Here is a tiny trained network, its code and every weight. The questions are about switching its units off for an input and a class, where a switched-off unit gives its printed mean instead of its output.

import numpy as np


def w(rows, s, z=0):
    codes = np.array(rows[::2]) - 128.0
    scale = np.full(codes.shape[1], s)
    scale[-1] = z or s
    return codes * scale


def f(y):
    return np.maximum(y, 0)


def log_softmax(a):
    a = a - a.max(-1, keepdims=True)
    return a - np.log(np.exp(a).sum(-1, keepdims=True))


def net(x, mask):
    res = np.array(x, float).reshape(1, 5) / 4 @ E
    y = f(res @ A[0][:, :-1].T + A[0][:, -1])
    res = res + np.where(mask, y, B[0][:, -1]) @ B[0][:, :-1]
    return log_softmax(res[-1] @ U[:, :-1].T + U[:, -1])


A, B = {}, {}
E = w([
[69,132,138,75,159,53,115,31,8,124,208],'x0',
[143,189,134,198,155,200,12,83,100,39,140],'x1',
[212,165,113,184,1,36,138,77,183,121,194],'x2',
[93,46,70,95,90,169,88,223,126,99,247],'x3',
[233,87,235,74,136,134,126,160,89,100,163],'x4',
],0.0086)
A[0] = w([
[123,69,151,63,69,89,247,151,112,140,118,67],'n0',
[125,92,152,60,73,108,196,131,130,214,131,2],'n1',
[197,114,162,147,80,154,105,170,226,127,111,76],'n2',
[116,100,158,122,119,185,155,155,175,152,81,15],'n3',
[235,62,93,177,170,160,163,168,204,145,104,71],'n4',
[253,98,219,123,137,137,155,167,66,149,165,92],'n5',
[73,118,160,98,175,85,152,53,75,148,182,12],'n6',
[117,141,20,179,88,86,124,78,140,172,117,136],'n7',
[147,152,130,154,44,78,113,129,121,147,141,84],'n8',
[148,77,70,120,165,69,194,169,124,218,108,100],'n9',
[106,92,36,150,121,106,116,179,99,154,151,142],'n10',
[204,129,225,66,110,99,74,180,123,97,124,98],'n11',
[224,182,123,125,73,55,170,93,190,126,188,54],'n12',
[164,129,144,153,135,176,129,222,222,110,79,34],'n13',
[131,198,178,159,196,83,174,50,131,170,47,118],'n14',
[102,83,152,121,97,39,147,93,34,120,157,48],'n15',
[207,181,231,132,161,118,211,81,103,174,65,153],'n16',
[156,152,135,148,118,173,45,113,132,83,104,44],'n17',
[182,96,98,138,60,111,105,122,131,124,192,102],'n18',
[79,104,129,52,199,200,123,144,88,164,44,75],'n19',
[92,117,142,76,139,90,138,90,90,118,158,45],'n20',
[203,154,172,168,100,152,28,119,88,67,130,142],'n21',
[106,119,80,60,120,61,198,155,157,216,130,44],'n22',
[75,170,43,146,123,127,144,127,151,138,109,127],'n23',
[137,141,151,127,70,132,176,211,129,162,73,57],'n24',
[173,187,126,160,75,68,160,113,163,126,189,47],'n25',
[114,45,96,95,104,155,97,185,92,99,173,129],'n26',
[54,134,89,155,112,90,207,127,140,129,98,160],'n27',
[225,79,206,74,114,168,144,105,124,97,152,108],'n28',
[124,88,144,69,106,129,117,192,135,136,202,156],'n29',
[127,144,97,66,168,116,121,86,125,153,156,6],'n30',
[63,128,155,92,171,168,147,175,93,125,73,35],'n31',
[160,139,162,91,176,70,170,121,131,166,41,111],'n32',
[106,47,95,106,80,131,112,197,118,72,169,108],'n33',
[83,205,70,163,134,165,89,109,139,104,144,117],'n34',
[107,129,149,58,117,63,71,38,74,149,197,90],'n35',
[151,96,64,104,192,153,131,146,127,139,147,31],'n36',
[94,67,142,85,190,144,122,176,56,110,64,19],'n37',
[150,97,152,86,157,58,146,118,91,151,134,134],'n38',
[87,123,122,92,152,113,122,81,102,106,200,160],'n39',
[120,133,164,158,124,147,38,102,101,59,128,51],'n40',
],0.0083,0.003)
B[0] = w([
[163,191,60,101,171,206,107,53,63,50,227,241],'n0',
[175,213,59,78,158,134,103,85,63,37,209,217],'n1',
[155,156,144,71,84,82,108,158,181,173,145,229],'n2',
[191,136,127,63,129,92,77,161,199,98,115,181],'n3',
[164,186,117,113,86,115,114,186,230,196,143,225],'n4',
[28,57,88,72,213,236,72,46,103,234,16,254],'n5',
[187,211,134,136,67,92,96,172,205,194,118,222],'n6',
[35,73,164,147,218,130,96,153,81,153,37,211],'n7',
[133,107,207,95,176,81,156,148,113,143,144,194],'n8',
[162,145,88,105,171,195,51,62,96,89,227,222],'n9',
[100,64,172,200,79,194,101,104,157,126,49,204],'n10',
[52,55,68,113,144,210,46,96,176,234,60,236],'n11',
[127,49,214,61,204,36,158,215,38,71,94,250],'n12',
[210,207,130,83,76,95,38,178,171,202,156,232],'n13',
[192,90,201,242,41,210,91,145,153,90,114,236],'n14',
[167,169,125,82,95,70,108,193,225,179,89,221],'n15',
[132,66,179,234,37,221,116,95,132,82,121,248],'n16',
[205,223,126,77,124,94,91,76,125,65,196,200],'n17',
[128,8,192,163,158,84,185,226,86,63,84,217],'n18',
[127,49,224,74,209,30,173,218,75,84,118,246],'n19',
[180,199,105,99,68,74,118,187,215,173,108,194],'n20',
[151,180,48,82,210,127,152,64,65,70,193,253],'n21',
[87,211,28,91,157,171,63,83,55,41,188,230],'n22',
[50,96,145,100,215,155,100,126,170,242,18,194],'n23',
[178,228,91,52,110,120,99,152,159,136,147,195],'n24',
[154,44,203,65,219,52,180,188,65,95,123,218],'n25',
[167,66,195,200,58,189,91,123,169,82,79,250],'n26',
[55,134,78,179,176,173,87,41,114,160,87,198],'n27',
[22,66,95,98,230,195,70,76,114,210,57,240],'n28',
[143,119,142,253,103,171,115,83,97,98,100,242],'n29',
[132,188,127,100,126,87,41,194,178,167,118,160],'n30',
[175,98,209,65,160,51,180,239,50,116,106,207],'n31',
[139,82,133,178,110,184,96,82,154,48,150,208],'n32',
[174,108,124,206,25,202,111,96,129,56,119,243],'n33',
[79,163,38,80,203,176,106,64,65,111,158,208],'n34',
[163,151,144,106,90,108,100,186,188,189,120,254],'n35',
[113,96,204,148,113,145,91,160,120,106,102,167],'n36',
[121,104,168,66,207,73,186,182,93,51,129,224],'n37',
[163,179,97,79,115,164,118,95,149,156,121,199],'n38',
[178,180,148,166,59,150,122,158,201,187,97,224],'n39',
[196,235,53,87,136,140,52,72,101,75,192,217],'n40',
],0.0058,0.0097)
U = w([
[157,89,207,98,182,39,174,203,76,77,146,67],'0',
[165,220,65,106,156,134,127,74,82,66,207,90],'1',
[182,219,138,115,73,73,119,187,216,210,141,5],'2',
[61,98,96,132,180,158,119,89,124,207,84,239],'3',
[166,96,193,255,62,160,134,119,141,61,141,54],'4',
[158,124,129,156,141,140,151,131,121,145,127,210],'5',
],0.0092,0.0029)

Each question gives the input, the list of numbers given to net, and the class t.
The units are the neurons (one row each of A and B). Each row of codes is followed by its name. A weight is (code - 128) times the scale printed after its matrix; where a second scale follows, it is the last column's (A, B and U).
mask holds one flag per neuron, in row order. A switched-off neuron (its flag False) gives its mean, the last column of its row in B, instead of its output. The means were averaged over made-up inputs and are rounded, as every weight is.
A unit's drop is (log p(t) with every unit on - log p(t) with that unit switched off) / (log p(t) with every unit on - log p(t) with every unit switched off).
The circuit of an input: a set's keep is (log p(t) with only the set's units on - log p(t) with every unit switched off) / (log p(t) with every unit on - log p(t) with every unit switched off). Starting from the 12 units with the biggest drops (on a tie, the unit counted first), units are removed one at a time, each time the one whose removal leaves the highest keep (on an exact tie, the one counted first), for as long as the keep stays at least 0.8.
circuit, biggest first: the units of the circuit, biggest drop first
unit that matters most: the unit with the biggest drop
k most important neurons: the k neurons with the biggest drops, biggest first
drop when u is switched off: that unit's drop, to one decimal
input [-8,4,-4,5,6], class 2: unit that matters most -> n13
input [-6,7,6,-5,-5], class 1: 4 most important neurons -> n34, n21, n19, n17
input [4,-8,-4,8,-5], class 1: 3 most important neurons -> n22, n0, n1
input [-3,-8,-7,-5,-8], class 1: circuit, biggest first -> n22, n9
input [-8,-5,-8,-6,3], class 0: 3 most important neurons -> n19, n31, n37
input [-3,7,0,-5,5], class 1: 2 most important neurons -> n21, n17
input [6,-2,3,5,7], class 3: 3 most important neurons -> n5, n28, n11
input [-7,2,6,6,7], class 2: 2 most important neurons -> n2, n13
input [-3,2,2,7,7], class 3: 3 most important neurons -> n5, n28, n11
input [4,3,-1,-6,5], class 4: 2 most important neurons -> n16, n14
input [7,0,8,6,-8], class 0: 4 most important neurons -> n25, n18, n12, n5
input [-1,-8,8,1,-1], class 0: 3 most important neurons -> n12, n25, n18
input [4,-6,-5,-4,5], class 1: 2 most important neurons -> n0, n1
input [-6,-4,5,2,-7], class 3: circuit, biggest first -> n7
input [-6,8,6,5,7], class 1: 3 most important neurons -> n21, n17, n40
input [-5,-7,7,2,-4], class 0: 2 most important neurons -> n12, n25
input [5,0,0,6,3], class 4: drop when n26 is switched off -> 0.3
input [-3,-7,0,-3,4], class 1: drop when n16 is switched off -> 0.0
input [4,5,2,6,3], class 4: drop when n26 is switched off -> 0.4
input [-7,4,-8,3,-6], class 0: unit that matters most -> n19
